Below is a small trained network, with its code and all its weights. Each question gives an input and a target symbol and asks what happens when units are switched off, that is, made to give their printed mean instead of their output.

import numpy as np


def w(rows, s, z=0):
    codes = np.array(rows[::2]) - 128.0
    scale = np.full(codes.shape[1], s)
    scale[-1] = z or s
    return codes * scale


def norm(h):
    return h / np.sqrt((h * h).mean(-1, keepdims=True) + 1e-5)


def f(y):
    return y / 2 * (1 + np.tanh(0.7978845608 * (y + 0.044715 * y**3)))


def softmax(a):
    e = np.exp(a - a.max(-1, keepdims=True))
    return e / e.sum(-1, keepdims=True)


def log_softmax(a):
    a = a - a.max(-1, keepdims=True)
    return a - np.log(np.exp(a).sum(-1, keepdims=True))


def net(x, mask):
    ids = ['αηξπσψ'.index(c) for c in x.split()]
    T = len(ids)
    res = E[ids] + P[:T]
    u = 0
    for l in range(2):
        r = norm(res)
        for j in range(3):
            rows = slice(2 * j, 2 * j + 2)
            q, k, v = (r @ M[l][rows].T for M in (Q, K, V))
            z = softmax(np.where(np.tri(T) > 0, q @ k.T / 2**0.5, -1e9)) @ v
            o = O[l][rows]
            res = res + np.where(mask[u + j], z, o[:, -1]) @ o[:, :-1]
        u += 3
        y = f(norm(res) @ A[l][:, :-1].T + A[l][:, -1])
        res = res + np.where(mask[u : u + 4], y, B[l][:, -1]) @ B[l][:, :-1]
        u += 4
    return log_softmax(norm(res)[-1] @ U[:, :-1].T + U[:, -1])


Q, K, V, O, A, B = {}, {}, {}, {}, {}, {}
E = w([
[206,172,153,19,110],'α',
[168,202,150,36,76],'η',
[161,217,51,140,44],'ξ',
[71,236,125,85,32],'π',
[139,163,253,209,138],'σ',
[42,119,181,128,132],'ψ',
],0.0066)
P = w([
[85,170,8,35,191],'0',
[140,254,103,76,170],'1',
[129,245,111,102,165],'2',
[127,223,121,128,158],'3',
[132,200,118,128,118],'4',
[137,178,119,131,103],'5',
[148,163,119,132,75],'6',
[177,126,141,119,62],'7',
[175,108,139,120,44],'8',
[175,93,158,96,17],'9',
],0.007)
Q[0] = w([
[122,133,153,92,77],'0.h1',
[144,93,132,151,116],'0.h1',
[101,134,161,186,253],'0.h2',
[111,178,61,115,130],'0.h2',
[132,189,156,144,119],'0.h3',
[145,121,153,106,62],'0.h3',
],0.016)
K[0] = w([
[127,53,204,156,16],'0.h1',
[127,161,95,92,49],'0.h1',
[101,160,138,45,255],'0.h2',
[63,39,198,241,150],'0.h2',
[46,152,139,123,139],'0.h3',
[114,133,159,151,27],'0.h3',
],0.012)
V[0] = w([
[179,145,202,198,72],'0.h1',
[208,132,81,131,130],'0.h1',
[132,137,61,205,134],'0.h2',
[163,132,198,161,109],'0.h2',
[45,108,215,157,83],'0.h3',
[135,117,244,125,147],'0.h3',
],0.011)
O[0] = w([
[135,38,129,225,98,253],'0.h1',
[107,77,237,68,77,89],'0.h1',
[57,140,204,113,131,54],'0.h2',
[169,133,207,152,163,125],'0.h2',
[78,254,8,136,74,145],'0.h3',
[105,156,5,64,152,143],'0.h3',
],0.0083,0.0045)
A[0] = w([
[66,101,71,179,165,142],'0.n1',
[119,119,172,180,132,2],'0.n2',
[93,11,63,134,99,157],'0.n3',
[180,123,126,88,105,181],'0.n4',
],0.012,0.0031)
B[0] = w([
[2,115,128,143,159,234],'0.n1',
[162,142,111,162,174,164],'0.n2',
[97,142,57,170,194,250],'0.n3',
[104,181,103,192,85,252],'0.n4',
],0.0088,0.0024)
Q[1] = w([
[101,54,94,101,26],'1.h1',
[171,92,101,147,99],'1.h1',
[85,7,124,158,106],'1.h2',
[210,181,114,183,164],'1.h2',
[153,134,129,187,150],'1.h3',
[129,180,141,150,210],'1.h3',
],0.015)
K[1] = w([
[92,97,63,216,12],'1.h1',
[169,206,155,183,137],'1.h1',
[243,86,112,92,42],'1.h2',
[29,14,108,166,157],'1.h2',
[108,129,51,140,141],'1.h3',
[111,135,98,88,255],'1.h3',
],0.012)
V[1] = w([
[231,179,148,29,105],'1.h1',
[99,48,72,44,56],'1.h1',
[59,233,202,88,15],'1.h2',
[105,150,122,211,207],'1.h2',
[45,104,175,125,192],'1.h3',
[255,45,133,50,173],'1.h3',
],0.0073)
O[1] = w([
[121,29,67,112,117,253],'1.h1',
[235,94,188,53,73,14],'1.h1',
[213,215,144,204,37,198],'1.h2',
[86,176,81,38,171,186],'1.h2',
[163,138,109,133,210,93],'1.h3',
[108,90,157,1,142,48],'1.h3',
],0.009,0.0043)
A[1] = w([
[206,170,172,172,131,2],'1.n1',
[153,207,140,4,116,144],'1.n2',
[144,89,77,195,222,63],'1.n3',
[122,45,217,189,69,32],'1.n4',
],0.011,0.0037)
B[1] = w([
[73,127,154,6,102,141],'1.n1',
[65,179,56,227,177,187],'1.n2',
[163,114,166,220,88,255],'1.n3',
[15,141,58,187,151,173],'1.n4',
],0.013,0.0053)
U = w([
[117,224,75,99,240,152],'α',
[95,4,2,108,32,1],'η',
[30,132,232,91,139,118],'ξ',
[233,101,192,211,145,127],'π',
[182,50,113,45,139,213],'σ',
[162,201,187,54,30,142],'ψ',
],0.0086,0.0074)

Each question gives the input, a string of symbols that net reads in full, and the target symbol t.
The units are the heads (2 rows each of Q, K, V and O) and the neurons (one row each of A and B). Each row of codes is followed by its name. A weight is (code - 128) times the scale printed after its matrix; where a second scale follows, it is the last column's (O, A, B and U).
mask holds one flag per unit, layer by layer, with each layer's heads first. A switched-off unit (its flag False) gives its mean, the last column of its rows in O or B, instead of its output. The means were averaged over made-up inputs and are rounded, as every weight is.
A unit's drop is (log p(t) with every unit on - log p(t) with that unit switched off) / (log p(t) with every unit on - log p(t) with every unit switched off).
The circuit of an input: a set's keep is (log p(t) with only the set's units on - log p(t) with every unit switched off) / (log p(t) with every unit on - log p(t) with every unit switched off). Starting from the 12 units with the biggest drops (on a tie, the unit counted first), units are removed one at a time, each time the one whose removal leaves the highest keep (on an exact tie, the one counted first), for as long as the keep stays at least 0.8.
circuit, biggest first: the units of the circuit, biggest drop first
top k neurons: the k neurons with the biggest drops, biggest first
top k neurons in layer l: the k neurons of layer l with the biggest drops, biggest first
heads that matter: for each layer, one digit per head in row order, 1 if its drop is at least 0.15 and else 0, layers parted by /
input π η η, target ψ: circuit, biggest first -> 0.h1; 1.h2; 1.n1; 0.h3
input η σ α, target σ: circuit, biggest first -> 0.h3; 1.h3
input σ σ ξ, target π: circuit, biggest first -> 0.h2; 0.h3; 1.n3
input σ σ η, target π: heads that matter -> 111 / 100
input π σ π ξ, target π: top neuron -> 0.n2
input η π σ σ α, target π: heads that matter -> 110 / 000
input π π α π ψ α η σ, target ψ: heads that matter -> 101 / 110
input α σ ψ, target η: circuit, biggest first -> 0.h1; 1.h1; 1.n2
input σ α σ α η ξ ξ ξ α, target ξ: heads that matter -> 001 / 000
input ξ σ σ σ π σ π, target π: circuit, biggest first -> 0.h1; 0.h2
input η α α η, target η: heads that matter -> 111 / 110
input α ξ η, target ξ: circuit, biggest first -> 0.h3; 0.h1; 0.h2
input η ψ α σ π σ ξ σ ψ σ, target α: heads that matter -> 001 / 100
input α α α σ π, target η: heads that matter -> 110 / 101
input ψ α σ, target ψ: top 2 neurons in layer 0 -> 0.n4; 0.n3
input σ ξ α σ α ψ σ ψ ψ π, target α: top neuron -> 1.n3
input ψ σ π σ α σ σ α σ α, target α: heads that matter -> 001 / 110
input π α ξ, target ψ: heads that matter -> 100 / 010
input η σ η, target σ: heads that matter -> 111 / 111
input α η π α, target ψ: circuit, biggest first -> 0.h1; 1.h2; 1.n1
input σ ψ π η η, target ψ: top 2 neurons in layer 1 -> 1.n4; 1.n2
input π ξ π, target ψ: heads that matter -> 100 / 010
input ψ α σ ξ, target ψ: heads that matter -> 110 / 010
input σ ξ η σ α α α ξ, target ξ: heads that matter -> 101 / 000
input α α σ, target η: top 2 neurons -> 0.n1; 1.n4
input η α σ ξ, target σ: top 2 neurons -> 0.n2; 1.n2
